Below is a small trained network, with its code and all its weights. Each question gives an input and a target symbol and asks what happens when units are switched off, that is, made to give their printed mean instead of their output.

import numpy as np


def w(rows, s, z=0):
    codes = np.array(rows[::2]) - 128.0
    scale = np.full(codes.shape[1], s)
    scale[-1] = z or s
    return codes * scale


def norm(h):
    return h / np.sqrt((h * h).mean(-1, keepdims=True) + 1e-5)


def f(y):
    return np.maximum(y, 0)


def softmax(a):
    e = np.exp(a - a.max(-1, keepdims=True))
    return e / e.sum(-1, keepdims=True)


def log_softmax(a):
    a = a - a.max(-1, keepdims=True)
    return a - np.log(np.exp(a).sum(-1, keepdims=True))


def net(x, mask):
    ids = ['ΓΞΠΦαβδε'.index(c) for c in x.split()]
    T = len(ids)
    res = E[ids] + P[:T]
    r = norm(res)
    for j in range(3):
        rows = slice(3 * j, 3 * j + 3)
        q, k, v = (r @ M[0][rows].T for M in (Q, K, V))
        z = softmax(np.where(np.tri(T) > 0, q @ k.T / 3**0.5, -1e9)) @ v
        o = O[0][rows]
        res = res + np.where(mask[j], z, o[:, -1]) @ o[:, :-1]
    y = f(norm(res) @ A[0][:, :-1].T + A[0][:, -1])
    res = res + np.where(mask[3:19], y, B[0][:, -1]) @ B[0][:, :-1]
    return log_softmax(norm(res)[-1] @ U[:, :-1].T + U[:, -1])


Q, K, V, O, A, B = {}, {}, {}, {}, {}, {}
E = w([
[116,97,83],'Γ',
[126,89,86],'Ξ',
[123,117,87],'Π',
[131,171,33],'Φ',
[149,100,66],'α',
[253,143,213],'β',
[134,71,78],'δ',
[129,104,57],'ε',
],0.014)
P = w([
[134,203,253],'0',
[127,45,122],'1',
[96,57,99],'2',
[104,54,87],'3',
[106,55,73],'4',
[121,57,54],'5',
[125,57,52],'6',
[128,95,101],'7',
[136,106,105],'8',
[142,95,106],'9',
[136,104,116],'10',
[142,102,107],'11',
[139,107,101],'12',
[138,113,105],'13',
],0.0059)
Q[0] = w([
[123,73,29],'h1',
[113,136,211],'h1',
[122,83,43],'h1',
[119,250,225],'h2',
[56,136,173],'h2',
[85,211,213],'h2',
[126,201,152],'h3',
[185,89,190],'h3',
[84,121,99],'h3',
],0.014)
K[0] = w([
[40,242,190],'h1',
[150,33,72],'h1',
[72,207,171],'h1',
[53,54,40],'h2',
[61,151,45],'h2',
[9,65,26],'h2',
[113,174,69],'h3',
[79,46,124],'h3',
[113,179,203],'h3',
],0.012)
V[0] = w([
[95,184,52],'h1',
[72,158,161],'h1',
[223,94,122],'h1',
[169,32,67],'h2',
[140,175,251],'h2',
[144,7,203],'h2',
[66,82,82],'h3',
[178,192,173],'h3',
[165,180,148],'h3',
],0.011)
O[0] = w([
[197,179,177,253],'h1',
[94,156,124,107],'h1',
[147,74,131,136],'h1',
[168,2,113,119],'h2',
[17,172,134,205],'h2',
[35,79,64,110],'h2',
[140,142,24,124],'h3',
[115,128,172,123],'h3',
[129,126,173,138],'h3',
],0.0099,0.0056)
A[0] = w([
[30,179,190,114],'n1',
[222,139,249,97],'n2',
[174,176,202,3],'n3',
[88,106,117,71],'n4',
[176,141,169,86],'n5',
[208,125,241,135],'n6',
[191,204,165,108],'n7',
[74,88,140,90],'n8',
[139,80,70,168],'n9',
[243,52,182,60],'n10',
[216,50,191,66],'n11',
[84,186,219,116],'n12',
[122,162,58,73],'n13',
[237,69,146,52],'n14',
[172,152,78,127],'n15',
[124,157,117,88],'n16',
],0.011,0.006)
B[0] = w([
[210,80,131,245],'n1',
[135,105,2,255],'n2',
[152,136,8,168],'n3',
[116,110,149,166],'n4',
[196,123,44,178],'n5',
[87,54,59,250],'n6',
[170,109,183,241],'n7',
[130,99,167,189],'n8',
[71,101,150,228],'n9',
[36,102,209,219],'n10',
[14,174,247,188],'n11',
[176,90,114,191],'n12',
[146,152,119,162],'n13',
[74,106,231,210],'n14',
[57,139,153,196],'n15',
[133,137,97,135],'n16',
],0.0086,0.0048)
U = w([
[232,150,78,253],'Γ',
[150,41,6,26],'Ξ',
[80,206,61,151],'Π',
[113,143,129,57],'Φ',
[98,102,72,90],'α',
[89,106,212,192],'β',
[117,236,195,134],'δ',
[201,94,156,50],'ε',
],0.012,0.0047)

Each question gives the input, a string of symbols that net reads in full, and the target symbol t.
The units are the heads (3 rows each of Q, K, V and O) and the neurons (one row each of A and B). Each row of codes is followed by its name. A weight is (code - 128) times the scale printed after its matrix; where a second scale follows, it is the last column's (O, A, B and U).
mask holds one flag per unit, heads first, then neurons. A switched-off unit (its flag False) gives its mean, the last column of its rows in O or B, instead of its output. The means were averaged over made-up inputs and are rounded, as every weight is.
A unit's drop is (log p(t) with every unit on - log p(t) with that unit switched off) / (log p(t) with every unit on - log p(t) with every unit switched off).
The circuit of an input: a set's keep is (log p(t) with only the set's units on - log p(t) with every unit switched off) / (log p(t) with every unit on - log p(t) with every unit switched off). Starting from the 12 units with the biggest drops (on a tie, the unit counted first), units are removed one at a time, each time the one whose removal leaves the highest keep (on an exact tie, the one counted first), for as long as the keep stays at least 0.8.
circuit, biggest first: the units of the circuit, biggest drop first
unit that matters most: the unit with the biggest drop
k most important neurons: the k neurons with the biggest drops, biggest first
which heads matter: for each layer, one digit per head in row order, 1 if its drop is at least 0.15 and else 0, layers parted by /
drop of u: that unit's drop, to one decimal
input α δ δ Π Φ Γ Π Ξ Φ Π, target β: which heads matter -> 010
input Π Φ Φ, target δ: which heads matter -> 010
input α Φ β ε δ Ξ, target β: which heads matter -> 001
input α Φ δ, target β: unit that matters most -> n11
input α α δ Φ α ε Φ α Φ δ, target β: which heads matter -> 010
input α Ξ Ξ ε, target β: which heads matter -> 000
input α Φ Φ Φ Γ β ε α Φ α α ε Π, target β: circuit, biggest first -> (h2 n2 h3)
input α α Φ α δ Φ Φ Φ Π α Φ Φ Ξ, target β: which heads matter -> 010
input ε Ξ α Φ Φ Ξ β, target β: 2 most important neurons -> (n11 n14)
input α Π α Φ Φ Φ α, target β: which heads matter -> 000
input β δ Φ Φ Φ Π Γ δ Φ ε Π Φ δ ε, target β: which heads matter -> 001
input Π ε ε, target δ: which heads matter -> 010
input β Φ Φ δ α, target β: which heads matter -> 001
input Φ Φ α δ Φ Φ δ, target Γ: circuit, biggest first -> (h2)
input Φ α Γ Φ ε Φ ε Π, target Γ: which heads matter -> 010
input α α Φ Φ ε Γ, target β: which heads matter -> 000
input Π β Φ Γ, target β: which heads matter -> 011
input Φ α Γ ε α δ Φ Π, target Γ: drop of h2 -> 0.4
input δ α β δ ε Φ β, target Ξ: drop of h2 -> 1.3
input α Γ Φ Φ Φ, target β: drop of h2 -> 0.9
input Φ α Φ Φ Γ, target Γ: drop of h2 -> 1.0
input Φ Φ Φ δ Φ Ξ, target Γ: circuit, biggest first -> (h2)
